Here are made-up objects, facts about them, and rows of numbers that follow some of those facts. Name the object behind each unnamed row.

How the objects are related:
vadrok ρ [zesi,kistir,gakle,plidro,buplafak]
trege ρ [totri]
dredri ρ [skisisker,stafle]
plipi ρ [bigre,kleflar,noflezir]
kase ρ [noflezir,tudro,latel]
luso ρ [skofloplur,velu,drudurin,plidro]
bogrom ρ [bigre,taza,netrak,visus,miplol]
mizom ρ [kistir,falil]
flusebrun ρ [greklak]
kluku ρ [sadru,relon,tagru]
klustal ρ [rigrar,grogrek]
braril ρ [skulem,kekifim,zitetrus,tudro]
grebraflu ρ [dono,tregan]
plibro ρ [nomu,ledum,paske,magriflu]
kular ρ [plotral,ladrople,skegun]
mubro ρ [taza,kistir]
flubul ρ [velu,falil,givenik]
plalal ρ [paske]
staklir ρ [putru]
kleve ρ [trigrak]
loplun ρ [pliston,tagru,pani,plidro]
guflam ρ [drizel,grebrul]
nunon ρ [groli,grogrek]
nari ρ [duza,gagas]
drobun ρ [duza,zitetrus]
drume ρ [skulem,plavik,brazotru,givenik,dibru,pusta]
plibrestun ρ [baklin,netrak,tregan]
plugadrom ρ [falil,sapas]
graplel ρ [brazotru,drudurin,skegun]
nuvis ρ [kistir,dono,zabi]
plarin ρ [skulem,magriflu]
lesti ρ [migro,tudro]
pezi ρ [kigis,brogin,pani,stafle]
gremi ρ [baklin,luplol]
ropli ρ [gasa]
paniba ρ [ledum]
grukipa ρ [pliston,kleflar,stufliplen]
gibam ρ [relon,noflezir]
letul ρ [stola]
boplas ρ [gakle,tregan]
flomas ρ [retrok,noflezir,skegun]
branal ρ [greluflen]
broflus ρ [pani]
kluplor ρ [skulem,poplokas,greklak,netrak,gasa,tudro]
fipan ρ [poklak,falil]
plastam ρ [poplokas,grebrul,bruplumum,sevatrek,putru]
migrun ρ [detrose,zitetrus,mepla]
kizalir ρ [pliston,brupli,stufliplen]
mubril ρ [suze]
brune ρ [pase]
zezom ρ [zitetrus,tudro,stufliplen]
trege Θ: drizel,fataflo
dredri Θ: greplanin
kase Θ: skisisker,drizel,plavik
greluflen Θ: netrak
taza Θ: pledoten,lelafir,folim
dibru Θ: mubril,drizel,tukos,brogin
zabi Θ: pledoten,plavik,greplanin,trofo
plidro Θ: greklak,broflus
grisi Θ: drizel
mizom Θ: gasa
kigis Θ: mepla
flusebrun Θ: drizel
tregan Θ: buzal
kluku Θ: zesi,drizel
luplol Θ: flusebrun,folim,fipan
gasa Θ: pledoten
brupli Θ: drizel,brazotru,bribru
treskar Θ: drizel
zesi Θ: buzal
ledrom Θ: treskar
kekifim Θ: fataflo
suzodek Θ: drizel,plavik
lelafir Θ: trofo,suzodek
gustom Θ: tukos
plibro Θ: poplokas,grisi
greklak Θ: poplokas,broflus,suzodek
dodrutem Θ: letul,drizel
pemar Θ: trege,pledoten,broflus,grisi
sevatrek Θ: suzodek
tudro Θ: poplokas
netrak Θ: trofo
flikle Θ: bateski
stufliplen Θ: poplokas,relon,broflus
gagas Θ: tudro,mepla,grisi,suzodek
suze Θ: poplokas,drizel
loplun Θ: grisi
skegun Θ: flusebrun
guflam Θ: poplokas,netrak
nunon Θ: relon,buzal,loplun
paske Θ: buzal,tudro
nari Θ: neku
ladrople Θ: drizel,fataflo
tagru Θ: bribru
skofloplur Θ: pledoten,bobuk
plugadrom Θ: trofo
skisisker Θ: nunon
mepla Θ: poplokas
magriflu Θ: kekifim,bribru
meskis Θ: flomas
trofo Θ: poplokas
bribru Θ: trofo
plarin Θ: tudro
rusko Θ: dredri
plavik Θ: grisi
fataflo Θ: plavik
folim Θ: buzal,mepla
givenik Θ: netrak
gremi Θ: brupli
ropli Θ: pusta,kular
bateski Θ: gakle,lelafir,trigrak
flepus Θ: drizel
tugres Θ: trofo
baklin Θ: poplokas
neku Θ: poplokas,grisi
totri Θ: drizel
sadru Θ: trege,drizel,plugadrom,broflus
letul Θ: brazotru
boplas Θ: buzal
poklak Θ: rusko,brogin,brupli
pusta Θ: tudro
flomas Θ: bribru
branal Θ: plibro,grisi
skulem Θ: buzal
buzal Θ: drizel
gakle Θ: plibro
broflus Θ: drizel,trofo,suzodek
digrubes Θ: drizel,branal,mepla
fipan Θ: poplokas,visus
plastam Θ: netrak
kizalir Θ: treskar,branal
sapas Θ: baklin,brupli
mubril Θ: sadru,plavik
latel Θ: tudro
rigrar Θ: broflus,buzal
brune Θ: plalal,flepus
pledoten Θ: poplokas
groli Θ: drizel,lesti,suzodek
[vadrok,kase,greluflen,luso,zabi,bogrom,putru,flusebrun,pliston,bigre,klustal,brupli,gustom,plibro,brogin,dodrutem,pemar,kular,mubro,flubul,plalal,staklir,sevatrek,miplol,netrak,detrose,kleve,guflam,nunon,paske,drobun,tagru,plibrestun,plugadrom,skisisker,poplokas,dono,meskis,trofo,nuvis,bribru,rusko,plavik,retrok,fataflo,folim,grebrul,gremi,ropli,bateski,tugres,baklin,gibam,sadru,trigrak,letul,flomas,skulem,buzal,gakle,kluplor,fipan,plastam,migro,pase,ledum,falil,migrun,kizalir,kistir,pledoten,visus] Φ 724
[trege,dredri,taza,nomu,dibru,plotral,tregan,kluku,treskar,zesi,ledrom,zitetrus,brazotru,tukos,tudro,drizel,suze,skegun,buplafak,ladrople,mepla,graplel,lesti,givenik,pezi,neku,totri,pusta,branal,broflus,sapas,mubril,brune,zezom] Φ 278
[plipi,mizom,gasa,kekifim,braril,grebraflu,flikle,stufliplen,loplun,noflezir,magriflu,poklak,digrubes,duza,latel,pani] Φ 122
[relon,kigis,luplol,suzodek,lelafir,greklak,gagas,drume,grogrek,greplanin,flepus] Φ 967
[plidro,stafle,grisi,drudurin,bobuk,nari,kleflar,skofloplur,plarin,bruplumum,stola,paniba,grukipa,boplas,rigrar,groli,velu] Φ 427

Some objects and their rows:
[  5  22 -14   9 -10  11   4  14  12   3   4  -1  -5  10 -10  17 -17 -11
  -5   3  -1 -10  -3   4   7   2  -8   7  -1   7] : bogrom
[ -5   0  -3   5   8 -10   4  -4   5   4 -13  12   6  -2  -7 -15   6  -7
  11   1   2   0   2  10  -9   4  10   2  -2 -11] : miplol
[  2 -17  22  -8   5 -12  -7 -12   0 -10  -1  -2   0   2  13  -9  10   5
   3   7   3   1   4 -11  -9 -10  -4  -8   0  -3] : digrubes
[  8  25  10  -3 -19  27   6   8   2 -23   1 -23 -23  23   3   8 -17  -2
 -19 -10   2   7   3 -17  11 -23 -28   4   4  16] : broflus
[ -3   7  31   2 -10  -1   0  -7  19 -16 -20  -7 -30  12   4 -15   8  -7
  -7   0   9   8   9 -13   1  -7  -6 -18   4   2] : pani
[  8  26  15   5 -22  19   5   9  22 -12  -1 -18 -31  17   3  12 -10  -8
 -12 -16   7  -2   2 -13  10  -5 -18  -7   4  14] : pezi
[ -6  -1  -7   1   5 -11   0  -3  -4   5 -13   9  11  -8  -3 -16   7   0
   2  -2  -1   9   1   4  -4  -5  14   4  -4  -8] : bateski
[ -2 -12  11  -2   8 -14  -2  -9  -3 -10  -9  16  12   2   4 -15   1   0
   8  12 -10   6   5  -2  -1  -8  -1  -2  -4  -2] : groli
[ -2  -7  21  -4  -5   0  11  -3  -3 -11 -11 -11 -17  -8   6 -22  12   8
 -11 -22   3  22  -2 -14  -3   2  -4 -14   9   1] : skegun
[ -4   3 -15   8  -9   1 -15   0  -2   0  35  -2   1  -1  -5  36 -17   7
 -11  19 -11 -16  -5  -1  18   4 -11   1 -13  14] : plarin
[-10  -8  13   1   5 -13  -3 -10   6  -6  -9  16   2  -4  -3 -11   7  -5
  11  13  -5  -2   6   3   3   5   4  -9  -1  -7] : bruplumum
[ -6   6  -4   6   5 -11   1  -7  11   5 -13   9   4   3  -8 -11   3  -8
   6   2   4  -1   4  10  -5  -3   7   3  -6  -8] : ledum
[ 19  25 -22   0  -3  27   2  31  10   6   0  10   3  18  11  28 -18 -16
  24   7   5 -40   0   4   7  -3   4  15   3   5] : nuvis
[ -1  10  -8   5   7 -10  -7  -3  14   6 -15  15   8  11  -3  -7   2 -14
  19   6   9 -17   8  10  -7  -9  12   7  -8 -11] : dono
[  3  14 -18  12  -6  18   5  18 -10   4   4  -1 -10  18  -7  17 -13  -2
 -12  -4  -2   2   1  -4  10  -4  -4  10  -2   8] : guflam
[ -3  -7  19  -4   3  -9  -8 -14   8  -1  -3  -1  -8   0   2  -8  17  -3
  11  -7  10  -5   4  -1  -7   0  -1  -9  -3 -10] : nomu
[ -5   0  -5   5   4 -11   0   0  -2   3 -14   9   7  -3  -2 -19   4   3
   1  -4   1   6   1   5  -5  -6  14   5  -6  -6] : skisisker

Name these rows:
No name comes twice in this set of rows, the named rows included.
[ -7 -18  16 -12   3 -17 -17 -20  -4  -2  10  -6   5 -12   7  -2  16   9
  -3   9   4  -1   2  -5  -4  -4  -1 -11  -2  -7]	kekifim
[  9 -11  23  -6  10 -11  -1 -18   8  -9   1  -3  -1   7   2 -10   9  -2
  15  -5   8   2   1  -1 -20  -7 -10  -3   2  -6]	drizel
[ -9   2 -11  21  11  -9  -9  -5  -4   9 -12  16  -1  28  -7  -4   5  -6
   5   2   2  -1  15  -3  -3 -19  12   8 -17 -11]	baklin
[ -2  -7  -3  -1  -7   5  -9 -15  -4   6  55 -32  -2 -17 -18  45  -6  13
 -21  -2  -3  -5 -17   6   2  27 -28  -5   0  11]	lesti
[ -9 -10  10  -2   3 -13  -3  -4  -5  -7 -12  18   7  -4   6 -13   6  -1
   6   8  -6   4   7  -3   4  -2   8  -8  -2  -4]	skofloplur
[  5  17 -18   5 -10  12   6  15   2   1   7  -4   1   4  -4  12 -17  -1
  -8  -1  -4   0  -4   2   8  -4  -3   9  -1  12]	letul
[-16 -39  -1   6  10 -16 -19 -33 -31  17  51 -19  -3 -17 -21  28  15  27
 -21  -7  -3  16  -9  -1  -7  26 -11  -8 -12  -5]	tudro
[ -7  19   8  12   4  -9 -39  -9  24  -9 -10   2  -7  26  13  -2   0   5
   9   8  27 -30  11  -5  -6 -41   4   1 -34  -1]	tregan
[ 27 -21 -16 -36  23  28  29  46 -26  17  -2  31  25 -26  35   9  10  -5
  60 -11  -6 -34  -8   9  -9  32  26   1  35 -17]	falil
[  1  41 -22  22 -13   4 -20   3  28   2   4  -1  -4  37 -13  28 -26 -19
   0  19  10 -34   8   7  11 -23  -8  15 -20  10]	plibrestun
[  3  15 -24   7  -9   7  -2  10   1   6  17  -8   4   5  -9  20 -16   1
 -11   5  -5  -8  -9   2   9  -2  -6  12  -6  11]	ropli

The same objects again, as new rows of numbers:
Named rows:
[-11 -10 -12  -7  -8  22   5  -9  -1   9   3   1  41  -4  -1  -6   7 -10
   2 -10   7 -21  12  -1  14  24   1 -12  -6 -20   9   5 -15  -1   0  -5
 -23] : pledoten
[ 13  -1 -27 -13 -10  20  -5   5  -1  -1   3  10  18   1  -3  13 -13   0
   3  -4   7  -3   3  11  19   6  30 -26  14  11  -2  -8  10  -3   1 -22
 -14] : pemar
[ 16   6  36  13   3   0   6   8   1  13  -8  -5   5  15  13 -12   5 -39
 -28  31  14 -13  13   9 -11 -15 -10   5 -23  -9  21 -28 -33   6   1 -12
  -5] : gasa
[  3   0   7  -7 -12   4  -3  21  35  -9 -12 -16 -15   4  16 -14 -44   9
  -4  -5 -16 -13  -9  19   7   9 -15 -35  16 -22 -23 -11  23 -13   4 -24
   9] : migrun
[-11 -12  -7  -9   4  -4 -13  -1  -8  10   5 -20   3 -19 -22   5  14  13
  15 -34   0  22   5   2  13 -21   1 -12  16  11 -10  -1  10   6  12  10
   0] : treskar
[ 15  11  12  -7  11   6  -3   1  23   3   2  11  -7  17   0  -5 -27   8
 -14  30   6  11  -2  13  14   2   8  -1  -8  18   1  -2  -9   6 -20 -17
  -2] : retrok
[  8  14  26  -8   8  20  20  20   2  37 -15  -6  31  10   7 -15  15 -20
  -8  10  16  -1  26  25  15  -2   4  -7 -17 -10   8  -8 -18   6 -18 -16
 -16] : grebrul
[-22  -4 -30  -7 -17   9  10  -2 -30   0  -9   7  29  -7  10  13   7   1
  17 -40  -6 -17  -5   7   6  30  23 -38  19 -28 -22  23  24  -6   3  -4
  -9] : nunon
[-11  12   0   3   5  12  12   1 -19  11   1  13  28  15   0   2  11  -7
  -4  -6  10   4   5  22  14  10  40  -9   5  -9  -5  14   2  11 -16  -2
 -24] : pase
[-14   1   5  33  11 -19  -6 -11 -44  15  13  -5 -11  -4 -29  11  58   4
   4 -28 -15  44   4 -15 -11 -25   6  40  12  25  14  22   2  20   2  55
  -1] : stafle
[ -3 -23  10  14 -11 -35 -22  17  11 -22  -8 -34 -57 -17 -12  -5 -12  32
  11 -18 -40  24 -23 -20 -26 -26 -50   4  30  13  -3  -2  26 -19  27  33
  46] : grukipa
[ 19  11  30   4  25 -10  -4   2  19   6  23  10 -21  28   1   3 -24 -16
 -39  33  15  17  -1  20  -4 -29  10   5 -15  39   1 -24 -35  13 -16   1
  -8] : noflezir
[  8  24  13  -2 -10 -19  15  10   6 -21 -19  11 -29   5  31 -10 -32   0
  12  16  -6 -32 -21  -3  -5  24  -8 -14   5 -21 -17  -4  37 -11  11 -42
  39] : kase
[ -8  -2  -6  -2  -2   5 -10   3 -25  30 -12  -8  24 -26 -11   3  40  -5
  24 -22  18   9  17  -3   4 -19   4  17  -7   0  11  -2  -2   5  10  16
  -5] : totri
[ 28  12  15  -5  -3  -4  23   3  14   5  -1  -7 -18   9   1  -6 -14 -25
 -31  23   1  -5  16  21  19 -20  14 -10 -27  17   4 -40 -16  15  13 -27
   6] : greklak
[ -3  -9 -17 -27  10  20   3 -13  -9  13   5  20  45  -8   0   3   8  -3
   8  -7  26  -9  14  -2   3   9  12  -2 -21   0   7  15 -21  -2 -18   3
 -21] : skisisker
[ 17  -4  31  -6   9 -12  -9   2  12   3  10 -17 -26  14 -11  -7  -1  -8
   6   1 -10  16   2  -4   3 -18  -7   8   1  33   1 -14  -4  19  -3   2
  15] : pusta

Name these rows:
No name comes twice in this set of rows, the named rows included.
[ -9  21  23   7  -8 -17  17  20  28 -19 -19 -10 -26  17  34 -24 -47   7
  -2   8 -22 -31 -19   6  -8  28 -19 -31  18 -39 -23   4  39 -19   4 -32
  34]	kluplor
[-11  21  14  10  -8   5  15  15  -2   8 -16   1   7  15  14  -7  -1  -2
   2  -6  -8 -11  -1  17   5  20  15 -27  11 -36 -15   7  23  -5  -5  -8
   2]	staklir
[  3  32  67  17  19 -23  14   7 -12  24  -6 -15 -29  19  -1 -18  27 -18
  -6  16  -7  15  11  13  -4 -20  10  17  -3   7  15 -11   3  32  -7  -5
  12]	zitetrus
[  6   4  38  20   5 -26  -7   5  -8  20  -3 -18 -28 -11 -11 -13  28  -2
   3  12 -15  25   7 -18 -25 -35 -39  51 -10  28  35  -7 -21   5   0  35
  23]	kleflar
[ 18  32  64  -4  14  -8  30   0   0  13  -7  17 -15  35  15 -12   3 -33
 -10  28   9  -6   4  13   4  -3  31   3 -24  11   6 -11 -10  32 -14 -37
  14]	skulem
[ -9 -22 -41 -10  -7   0 -12 -11   4 -35   9   9  -5  -7  19  17 -35   6
   0  -7   0 -26 -23 -27 -30  18 -39   0  -5 -10 -15   6  -7 -40  16  13
  18]	loplun
[ -8  16  26  23 -12 -23   7  16   8 -21 -16 -16 -34  21  36  -8 -22   1
 -20   5 -19 -28 -20   9 -24   6 -25 -31  13 -36 -23 -14  24 -19  13 -13
  31]	braril
[  8 -18 -55   0 -10   2 -21  -8   5 -47  19   8 -20  10   2  25 -42  15
 -11   4  -2  -5 -27  -7 -16   9 -16  -9  16  18 -15  -2  -4 -24   8  13
   6]	mizom

Now the same objects, written a new way:
Some objects and their rows:
[ 11  13 -14   2   3 -20 -19 -25 -28   4  11 -42  19] : flusebrun
[ 11  -2  12   7   9   7  51  10   5  33 -39 -12  32] : greluflen
[-41  29  17  26 -25 -31  -3   2 -54  -2 -17 -19 -59] : grukipa
[ 41 -42  13 -25  31  31  -1   8  12 -55  61  39 -23] : givenik
[-43  26 -25   6  -7 -51 -32   9 -60   4 -44 -55  30] : drobun
[ -3   1 -56  18 -24 -21  -7  14 -52  10 -48 -16  59] : duza
[ -1  -1 -14   2 -27  -3  23  16   9  22 -41 -30  41] : pase
[ 23 -43  13 -55  17  51  12  -5  53 -48  76  43 -30] : tregan
[-21  -1  38  -3 -11 -10  63  26   0  17 -36  22 -11] : skisisker
[  6  60 -13  32  25 -29 -60  -3   9  49 -31 -21  15] : plibro
[ 33  40  32  55  -3   1  61  20  32  31   2  19 -23] : grisi
[ -2   1  25  14  12   3  31  11   6  27 -22  -5  23] : rusko
[ 34  26   7 -23  52  37   5  22  69 -12  12  38 -35] : suze
[ 32 -20  11 -22 -15   5 -14 -37  63  45  -3  27  -8] : baklin
[ 12  -1  17  25  11 -14  31  17   3  22 -16 -18  27] : fataflo
[  7  17  10  -7   7  33  44 -13  42  -2  -2  55 -51] : kigis
[-30  32 -48  32   5 -53 -74 -15 -77 -13 -10 -42  37] : braril

Rows to name:
No name comes twice in this set of rows, the named rows included.
[ 53   8 -29  33 -29  13  40   0 -17  29 -24 -55  45]	bruplumum
[-74  24  24  22  10 -57 -52  11 -36 -12  11  59 -60]	loplun
[ 71  -1 -55  -9  11  49 -15 -45  28  -3  12   5  17]	greklak
[  5 -33 -25 -31  -4  15 -12  29  -1 -52  38  23 -12]	brazotru
[-53  17 -22  18 -10 -50 -64  -6 -66 -11   3   3 -15]	plipi
[-31   8  56  -2  54  14 -21  13   6 -57  32  44 -85]	broflus
[-62  33  24  -6  38  -6 -41  28   6 -48  16  20 -85]	pezi
[-54  26  39 -13  52  -1 -46  20  12 -64  44  37 -91]	kluku
[ 23  26 -47  12   5  29  21 -21  32   1   2 -11  21]	greplanin
[ 17   9  32  10  33  11   7 -27  37  42 -53  -2   2]	trofo

